Below is a small trained network, with its code and all its weights. Each question gives an input and a class and asks what happens when units are switched off, that is, made to give their printed mean instead of their output.

import numpy as np


def w(rows, s, z=0):
    codes = np.array(rows[::2]) - 128.0
    scale = np.full(codes.shape[1], s)
    scale[-1] = z or s
    return codes * scale


def norm(h):
    return h / np.sqrt((h * h).mean(-1, keepdims=True) + 1e-5)


def f(y):
    return np.maximum(y, 0)


def log_softmax(a):
    a = a - a.max(-1, keepdims=True)
    return a - np.log(np.exp(a).sum(-1, keepdims=True))


def net(x, mask):
    res = np.array(x, float).reshape(1, 8) / 4 @ E
    u = 0
    for l in range(3):
        y = f(norm(res) @ A[l][:, :-1].T + A[l][:, -1])
        res = res + np.where(mask[u : u + 10], y, B[l][:, -1]) @ B[l][:, :-1]
        u += 10
    return log_softmax(norm(res)[-1] @ U[:, :-1].T + U[:, -1])


A, B = {}, {}
E = w([
[106,147,130,127,117,129,113,132,145,143,112,113],'x0',
[137,79,76,149,162,144,185,117,215,127,90,178],'x1',
[131,31,192,128,185,119,109,139,172,146,183,58],'x2',
[207,106,207,189,113,165,96,2,123,22,9,72],'x3',
[100,143,96,61,233,2,158,180,114,101,61,60],'x4',
[139,122,132,130,151,134,140,119,116,128,136,142],'x5',
[122,136,125,136,127,122,112,127,138,125,128,127],'x6',
[107,63,104,188,124,106,39,158,70,211,60,186],'x7',
],0.0095)
A[0] = w([
[121,59,73,150,142,124,186,113,250,98,20,157,54],'0.n1',
[118,167,190,122,112,88,80,119,9,93,133,58,22],'0.n2',
[137,122,174,138,154,133,136,73,97,61,16,99,31],'0.n3',
[129,86,152,141,84,203,107,93,154,99,119,155,81],'0.n4',
[128,21,173,127,170,104,104,110,165,125,131,45,41],'0.n5',
[132,44,111,168,149,103,57,126,80,171,7,151,51],'0.n6',
[129,122,108,94,211,54,129,136,109,61,18,81,2],'0.n7',
[131,91,168,144,121,147,131,104,139,110,68,103,37],'0.n8',
[139,198,144,107,148,140,197,84,198,28,142,66,56],'0.n9',
[131,204,63,128,106,116,160,88,70,73,40,170,3],'0.n10',
],0.016,0.0051)
B[0] = w([
[188,188,137,60,220,172,60,105,42,129,188,145,229],'0.n1',
[183,174,128,73,217,165,70,107,52,123,186,156,219],'0.n2',
[131,104,16,120,112,99,60,130,210,88,132,106,239],'0.n3',
[109,151,131,198,96,144,141,82,135,176,163,117,216],'0.n4',
[108,140,226,123,145,177,120,252,219,149,130,126,218],'0.n5',
[74,67,151,80,51,98,181,139,15,56,97,136,246],'0.n6',
[111,172,151,252,125,97,188,38,122,214,129,115,230],'0.n7',
[117,111,88,141,119,95,76,107,186,88,135,140,190],'0.n8',
[79,57,157,80,55,93,159,134,15,82,84,138,238],'0.n9',
[117,151,223,120,133,183,116,249,232,152,108,157,210],'0.n10',
],0.017,0.014)
A[1] = w([
[164,148,133,226,65,180,148,46,141,163,139,111,76],'1.n1',
[106,128,8,88,165,90,161,182,169,177,160,146,111],'1.n2',
[147,119,119,170,88,184,143,97,144,153,146,159,117],'1.n3',
[152,122,131,63,96,138,222,97,140,65,122,92,82],'1.n4',
[169,178,115,131,108,163,146,175,156,145,52,148,55],'1.n5',
[124,178,111,184,187,58,180,104,138,187,80,99,67],'1.n6',
[119,125,85,92,152,64,170,171,121,155,159,129,133],'1.n7',
[169,91,90,141,120,132,97,88,179,85,100,84,3],'1.n8',
[173,79,166,129,145,167,146,161,191,136,110,120,59],'1.n9',
[215,116,102,120,206,164,119,110,91,117,127,132,65],'1.n10',
],0.019,0.0035)
B[1] = w([
[76,179,157,177,131,39,150,42,138,224,124,127,254],'1.n1',
[122,139,32,145,157,95,79,135,166,36,87,93,212],'1.n2',
[146,177,185,171,200,95,213,64,100,132,95,117,228],'1.n3',
[90,157,97,143,139,116,147,208,31,56,127,100,197],'1.n4',
[132,109,160,115,131,119,142,185,208,115,184,101,177],'1.n5',
[123,154,143,198,68,138,209,6,149,216,190,146,190],'1.n6',
[111,144,117,117,105,110,84,42,178,84,88,108,230],'1.n7',
[137,182,38,57,136,45,170,160,157,115,119,94,187],'1.n8',
[102,172,113,85,114,114,159,189,188,96,170,155,187],'1.n9',
[192,137,115,39,57,124,98,101,146,152,226,132,214],'1.n10',
],0.014,0.007)
A[2] = w([
[217,150,92,108,244,201,87,104,52,144,141,142,34],'2.n1',
[125,116,113,112,115,127,192,152,76,116,127,109,88],'2.n2',
[159,70,195,161,137,197,127,192,188,137,117,107,49],'2.n3',
[153,127,105,165,138,129,54,122,153,92,70,103,104],'2.n4',
[182,78,63,147,114,117,73,102,210,85,70,104,69],'2.n5',
[118,120,174,132,190,156,130,202,178,136,103,129,1],'2.n6',
[144,184,154,150,118,197,126,185,144,132,56,167,66],'2.n7',
[117,134,150,124,142,171,116,157,153,144,95,131,109],'2.n8',
[126,117,90,132,168,165,214,126,137,118,170,183,59],'2.n9',
[117,3,107,120,77,127,136,143,58,150,25,151,45],'2.n10',
],0.019,0.0027)
B[2] = w([
[244,49,137,79,124,230,14,106,174,190,164,122,254],'2.n1',
[160,30,51,188,109,167,117,135,98,117,45,161,221],'2.n2',
[165,192,120,169,150,119,189,227,219,132,96,223,200],'2.n3',
[172,99,13,98,134,172,241,94,191,182,106,168,214],'2.n4',
[86,130,6,153,207,81,60,87,172,174,38,67,240],'2.n5',
[139,157,112,156,95,152,173,208,233,136,102,157,214],'2.n6',
[108,72,161,166,175,92,149,197,222,118,215,87,195],'2.n7',
[150,115,138,154,90,77,158,172,163,139,133,98,173],'2.n8',
[180,59,146,146,107,158,60,127,103,130,87,125,145],'2.n9',
[116,144,144,95,124,153,229,165,7,20,111,68,250],'2.n10',
],0.014,0.0085)
U = w([
[85,93,143,108,96,135,171,142,26,50,81,128,253],'0',
[116,177,184,200,143,105,163,10,132,217,137,145,13],'1',
[125,127,7,94,158,109,71,78,212,115,80,112,152],'2',
[139,146,190,132,139,149,141,223,234,135,141,170,12],'3',
[218,114,157,49,151,202,32,87,104,165,185,151,197],'4',
],0.012,0.0006)

Each question gives the input, the list of numbers given to net, and the class t.
The units are the neurons (one row each of A and B). Each row of codes is followed by its name. A weight is (code - 128) times the scale printed after its matrix; where a second scale follows, it is the last column's (A, B and U).
mask holds one flag per neuron, layer by layer. A switched-off neuron (its flag False) gives its mean, the last column of its row in B, instead of its output. The means were averaged over made-up inputs and are rounded, as every weight is.
A unit's drop is (log p(t) with every unit on - log p(t) with that unit switched off) / (log p(t) with every unit on - log p(t) with every unit switched off).
The circuit of an input: a set's keep is (log p(t) with only the set's units on - log p(t) with every unit switched off) / (log p(t) with every unit on - log p(t) with every unit switched off). Starting from the 12 units with the biggest drops (on a tie, the unit counted first), units are removed one at a time, each time the one whose removal leaves the highest keep (on an exact tie, the one counted first), for as long as the keep stays at least 0.8.
units of the circuit, in order: the units of the circuit, biggest drop first
most important unit: the unit with the biggest drop
k most important neurons: the k neurons with the biggest drops, biggest first
k most important neurons of layer l: the k neurons of layer l with the biggest drops, biggest first
input [2,-4,7,-1,2,-1,2,7], class 0: 3 most important neurons => 0.n6, 0.n10, 2.n10
input [-6,1,8,2,7,-5,5,4], class 3: most important unit => 0.n5
input [-4,-1,-4,6,-6,4,2,-3], class 1: 4 most important neurons => 0.n4, 1.n1, 1.n3, 0.n6
input [-5,-1,3,5,-8,0,3,-8], class 0: 2 most important neurons => 0.n9, 0.n7
input [0,7,6,-2,3,5,6,0], class 4: 2 most important neurons of layer 0 => 0.n1, 0.n10
input [7,6,-7,-1,4,-3,-4,-1], class 3: 2 most important neurons => 0.n10, 0.n2
input [-1,-3,-6,-8,-7,0,6,5], class 2: 3 most important neurons of layer 0 => 0.n9, 0.n6, 0.n7
input [2,1,-8,-4,-2,8,7,6], class 3: 2 most important neurons => 0.n10, 0.n9
input [-8,2,-1,-8,8,3,-8,1], class 1: units of the circuit, in order => 1.n6, 0.n7
input [-7,-3,7,1,-7,-4,1,6], class 1: 3 most important neurons of layer 0 => 0.n4, 0.n9, 0.n10
input [6,-4,-2,5,-4,3,5,-4], class 2: 4 most important neurons => 0.n3, 0.n6, 0.n7, 0.n1
input [-7,-1,7,-3,-3,3,8,7], class 0: 3 most important neurons => 0.n6, 0.n10, 2.n10
input [3,8,1,-3,7,5,8,-7], class 4: 2 most important neurons of layer 0 => 0.n1, 0.n6
input [5,-2,6,4,-5,-8,8,0], class 3: units of the circuit, in order => 0.n5
input [-7,7,-1,-1,6,1,-5,-5], class 4: 2 most important neurons => 0.n1, 0.n6
input [8,7,-7,-3,-3,3,6,-4], class 3: 3 most important neurons => 0.n10, 0.n2, 1.n5
input [4,-8,7,2,5,-4,4,-1], class 4: 3 most important neurons => 0.n2, 0.n10, 2.n1
input [-4,7,-5,-6,-4,-4,-7,2], class 4: 4 most important neurons of layer 0 => 0.n3, 0.n1, 0.n7, 0.n8
input [6,-5,7,-7,3,5,3,6], class 2: 2 most important neurons of layer 0 => 0.n9, 0.n10
input [2,-8,1,0,7,0,-8,7], class 4: most important neuron of layer 0 => 0.n2
input [7,-3,-2,-6,-8,7,0,-7], class 1: 3 most important neurons of layer 0 => 0.n6, 0.n1, 0.n2
input [5,6,5,-1,5,2,-6,-4], class 4: 3 most important neurons => 0.n1, 0.n10, 0.n6
